What each symbol does to the objects:
* | va te na fo ri ro
bar | kiv ral gim rez vur fos
lon | vor ver vur lur tus baz
mur | ral zet tep gim gak bap
gim | bap kep dom gem mur bos
tus | reb rez fim lon fos vor
siz | tal naf ped gan ful vup
piz | tem nor siz lod rar gen
vup | lod siz zus tad tal tig
naf | ful lan zer dab gom siz
tep | kep lod tad dom gen lef
kir | zer vor lur did tuv rol
zet | gak tem lod kep sef mur
lur | baz zag bar sir lon vof
foz | fim tud zet ral gem vur
baz | kir lon kiv vof vor did
dom | lef tig rar sef tep tud
tuv | nom reb lon kir ruv zer
ruv | per sir tus tuv vof nom
tig | tep vup vif ror lod dom
tal | piz ful dab vup nor lod
per | fiv vof reb nom did lan
lan | gom per tuv zop fiv naf
zus | gan ped fiv gil dab vif
sir | vof kiv rez reb lur ruv
fim | ver gem gak vur bos zag
geb | zus rol per gom ped gil
tad | tig gan gil rar vup ror
tud | gem dom tem gak lef foz
vur | zag foz mur bar fim kiv
zer | zop tuv baz rol nom ped
kiv | lur vur bap fos zag sir
sef | tud ror piz zet dom gak
zop | naf nom kir ped lan dab
ped | dab zer did geb zop zus
gem | bos lef sef foz gim fim
gak | foz sef gen mur tud ral
bap | bar mur lef bos ral rez
ral | vur gak kep bap foz bar
zag | lon fim ral kiv ver lur
nor | rar gil naf tal vif piz
dab | siz zop rol zus naf gan
bos | rez gim tud fim bap ver
vif | tad zus gom nor gan rar
rar | ror vif ful piz tad tem
lod | gen tal gan tig piz tep
fiv | geb did ruv lan rol gom
tem | sef rar tal gen ror zet
rez | fos bap gem ver bar tus
ver | tus bos foz zag rez lon
ror | dom tad nor tem tig sef
reb | ruv fos ver vor sir tuv
gil | vif geb lan ful zus nor
vof | did lur fos ruv baz per
gen | zet piz vup tep tem kep
ful | nor gom zop siz gil tal
vor | tuv tus zag baz reb kir
gom | gil fiv nom naf geb ful
rol | ped kir vof fiv zer geb
lef | gim tep ror tud kep gem
gan | vup dab geb vif siz tad
fos | sir bar bos tus kiv reb
did | rol baz sir per kir fiv
kep | mur gen tig lef zet gim
nom | lan ruv vor zer per zop

In the rows, zero is written as 163.

The rows follow the links: the fewer symbols apart two objects are, the more alike their rows tend to be.

Each row is also shifted at random along 2 hidden directions that mean nothing.

Each row, then its object:
140 135 181 142 146 181 187 165 141 158 183 151 156 161 191 179 166 150 156 167 143 192 151 146 148 166 159 169 152 162 164 162 157 175 178 177 130 165 156 171 145 139 178 172 167 145 162 163 157 174 169 187 -> lon
203 181 141 165 182 174 141 174 187 176 145 156 157 185 131 151 150 155 156 169 158 142 176 170 175 174 175 167 175 159 165 175 183 136 138 159 185 161 197 144 166 166 133 139 134 169 192 168 168 157 128 140 -> tep
230 173 156 165 174 184 149 182 171 176 147 142 157 180 134 154 142 150 147 174 147 157 171 159 179 185 167 166 173 164 169 167 170 136 138 161 175 164 189 148 165 151 146 139 142 162 190 166 161 165 145 153 -> lef
187 168 143 173 190 143 137 121 196 162 150 182 160 131 175 163 167 176 188 159 196 147 161 186 169 145 169 132 157 164 163 149 137 169 155 144 170 169 131 185 176 211 144 192 175 163 157 156 170 148 190 163 -> vif
130 159 176 164 145 132 174 155 142 152 175 194 180 150 179 177 183 183 178 153 179 168 162 165 148 142 139 166 155 159 155 164 157 188 195 154 157 153 131 160 168 165 181 165 180 166 138 156 173 160 185 163 -> zer
207 168 166 167 166 190 161 188 158 172 150 130 154 178 138 153 139 147 136 176 140 168 165 151 180 192 165 167 170 167 172 161 164 140 137 165 168 167 186 154 161 141 162 143 152 158 179 164 152 173 155 164 -> gim
94 146 183 153 149 190 185 180 140 159 173 133 153 168 171 163 152 144 142 168 135 187 151 142 161 182 165 170 160 167 168 158 160 162 161 178 141 168 172 168 149 132 182 165 166 150 163 164 146 178 163 183 -> zag
117 179 138 176 187 148 136 143 197 167 146 172 162 155 150 150 163 172 177 158 185 137 169 184 171 152 176 147 168 163 160 161 164 155 146 153 185 167 165 168 175 198 141 171 159 175 165 162 168 149 156 147 -> tal
284 163 166 158 150 191 177 194 154 166 167 129 152 191 147 144 153 142 136 164 131 166 162 144 163 185 182 184 172 166 165 170 192 149 149 189 164 169 211 154 149 132 174 149 148 168 172 171 144 176 123 161 -> ral
130 167 144 170 206 163 125 127 199 175 136 169 154 132 162 174 145 164 176 177 187 155 165 183 187 163 156 123 155 162 174 146 117 148 140 129 166 168 123 179 179 202 122 177 164 144 184 157 178 148 205 168 -> piz
252 174 134 161 187 162 138 151 201 174 152 169 157 171 150 154 163 161 177 161 171 139 173 179 165 154 184 157 169 159 161 174 181 148 147 162 180 164 185 159 164 187 128 159 141 171 185 169 173 149 129 142 -> lod
211 166 168 164 162 191 164 187 155 171 153 128 154 178 142 153 140 145 135 175 138 169 162 147 178 193 166 168 169 167 171 160 163 141 139 168 165 167 185 157 161 140 165 147 154 157 176 164 149 173 157 167 -> gem
221 169 165 165 136 126 180 166 148 149 183 196 181 173 171 159 196 183 182 140 177 150 166 168 136 133 161 185 166 158 145 179 196 188 197 175 172 151 169 152 161 163 185 161 169 187 133 165 168 158 138 145 -> fiv
74 148 185 159 159 195 173 174 142 165 159 125 151 153 168 167 138 144 134 179 140 192 150 143 178 194 153 152 156 170 177 143 130 156 148 162 142 171 149 177 159 139 176 168 175 140 167 157 146 179 198 194 -> bar
126 157 176 161 145 134 176 158 140 151 178 194 180 154 181 179 182 180 176 153 176 171 163 163 146 143 141 169 156 159 155 166 159 188 197 157 155 151 136 158 165 161 180 164 179 165 139 158 173 162 182 164 -> nom
65 149 178 148 134 170 190 184 136 157 184 160 166 181 171 168 173 156 155 158 141 177 160 146 145 163 162 189 162 159 157 177 188 173 184 183 149 156 183 151 147 130 183 153 157 163 159 169 160 172 138 165 -> reb
174 180 153 168 175 182 147 186 172 178 141 143 159 183 125 150 140 152 142 176 148 154 174 160 183 187 164 168 174 163 170 169 172 132 134 158 180 163 192 143 170 152 144 133 141 164 190 166 162 164 143 148 -> kep
183 172 137 168 193 155 134 135 201 170 146 173 157 149 160 159 162 167 181 163 184 142 168 183 171 151 176 141 164 162 162 160 153 154 147 150 175 169 156 172 171 200 131 175 157 164 174 162 171 148 163 152 -> tad
108 138 184 146 144 174 186 165 138 158 183 159 161 160 191 184 168 155 160 166 148 191 153 149 148 163 153 169 152 160 163 163 156 178 182 173 131 161 151 167 148 140 177 169 168 147 162 163 162 172 174 184 -> sir
270 160 166 162 146 126 174 146 153 147 181 199 179 153 186 170 193 186 189 144 185 158 161 173 138 128 156 168 157 158 150 168 170 194 198 165 161 155 143 166 164 177 180 177 179 176 131 160 171 155 167 157 -> lan
200 168 159 176 165 127 158 136 170 151 164 191 173 140 178 162 183 185 187 148 196 151 160 178 155 136 160 150 158 164 155 155 152 183 178 153 171 162 131 178 174 195 171 185 185 175 133 156 167 152 184 160 -> naf

Where do the symbols, taken in turn from left to right, take each start?
Answer with the object's name.
262 178 143 162 174 176 147 182 182 176 151 153 158 193 130 148 153 153 155 167 149 144 176 164 172 174 178 177 175 159 163 180 195 137 141 170 183 162 209 141 161 158 136 135 132 173 193 172 165 158 114 138
fo na te: tal
84 170 165 182 171 128 152 135 161 154 154 190 175 126 175 170 170 187 179 156 199 159 160 178 168 146 141 138 156 167 163 144 124 181 174 134 167 161 107 179 183 195 173 183 194 162 133 148 168 155 221 169
na na te: tus
229 145 176 147 142 193 188 182 146 158 180 133 150 177 172 158 161 143 145 163 131 181 152 141 153 176 179 178 162 165 164 165 179 164 161 192 143 170 190 167 141 132 182 167 159 159 164 170 146 176 138 178
te na fo: tud
151 141 181 146 146 189 186 174 143 159 179 139 152 167 182 169 159 146 149 167 136 189 152 143 152 173 168 172 157 164 167 161 163 168 168 181 136 167 171 171 144 135 180 170 165 151 163 166 150 177 159 185
te te ri: gem
114 183 140 179 176 138 143 147 190 160 153 178 167 159 150 142 173 177 179 149 189 131 169 183 164 147 180 155 171 165 156 163 175 162 153 159 191 166 170 166 173 197 155 170 163 186 150 163 163 151 147 141
fo va ro: ror
130 150 181 160 162 195 172 176 145 164 156 124 151 158 162 163 138 143 134 178 139 187 152 144 179 193 158 155 159 170 176 144 137 152 146 163 145 173 158 173 158 140 175 165 170 144 168 160 145 179 188 189
ri na: tud
266 162 162 161 183 186 148 164 170 174 146 143 154 157 154 170 136 149 149 183 154 173 163 159 184 185 155 147 160 164 176 153 136 143 139 148 157 167 154 164 166 159 144 157 157 144 188 160 164 165 185 174
ro te na: tem
119 142 181 145 141 184 190 177 140 157 183 145 156 173 179 169 165 149 151 164 137 184 154 143 148 171 168 178 160 162 163 166 172 171 173 184 139 165 176 165 144 132 181 164 162 153 162 167 153 175 151 178
na ro ro: lur
188 166 142 164 200 167 130 136 199 177 140 167 154 143 159 171 148 161 174 176 179 155 168 181 181 165 162 133 158 162 171 155 133 147 141 137 166 167 142 171 173 194 121 168 154 150 188 157 177 149 185 162
ri te: tal
182 163 170 164 140 129 177 158 145 149 179 196 181 160 177 170 189 182 181 147 178 158 163 167 142 137 151 174 159 159 150 171 175 188 197 164 164 152 148 157 164 165 182 165 176 175 135 160 170 159 164 155
ro ro: gil
205 172 148 164 190 177 138 161 185 179 141 155 156 165 142 164 142 155 158 178 162 155 171 169 183 177 160 151 165 161 172 163 151 138 136 146 171 164 166 155 171 172 129 149 145 154 194 163 170 158 165 157
fo fo: zet
224 172 157 173 151 124 168 151 162 148 174 195 178 158 170 155 190 185 185 141 188 145 164 175 144 133 165 170 164 162 148 168 181 185 186 167 176 158 157 164 168 181 180 173 177 186 130 162 165 155 154 147
va ro: vif
145 185 139 179 168 137 150 155 188 156 158 179 168 169 149 137 179 178 180 144 185 127 171 180 158 142 184 165 174 164 150 169 192 165 158 169 195 164 184 162 170 192 161 168 161 194 146 166 160 150 130 135
fo ri na: ped
107 143 180 144 139 177 189 176 139 158 184 155 159 173 182 173 170 152 155 164 139 184 156 145 145 164 163 180 157 161 161 170 175 175 180 183 138 161 172 161 145 133 181 163 162 156 161 167 158 174 151 178
ri te: ver
194 172 147 176 176 134 149 133 185 155 158 186 167 142 170 155 177 181 188 150 195 141 162 182 160 139 171 145 161 164 158 156 155 175 165 154 177 167 143 178 174 202 158 187 176 175 142 159 166 150 172 156
na va te: lan
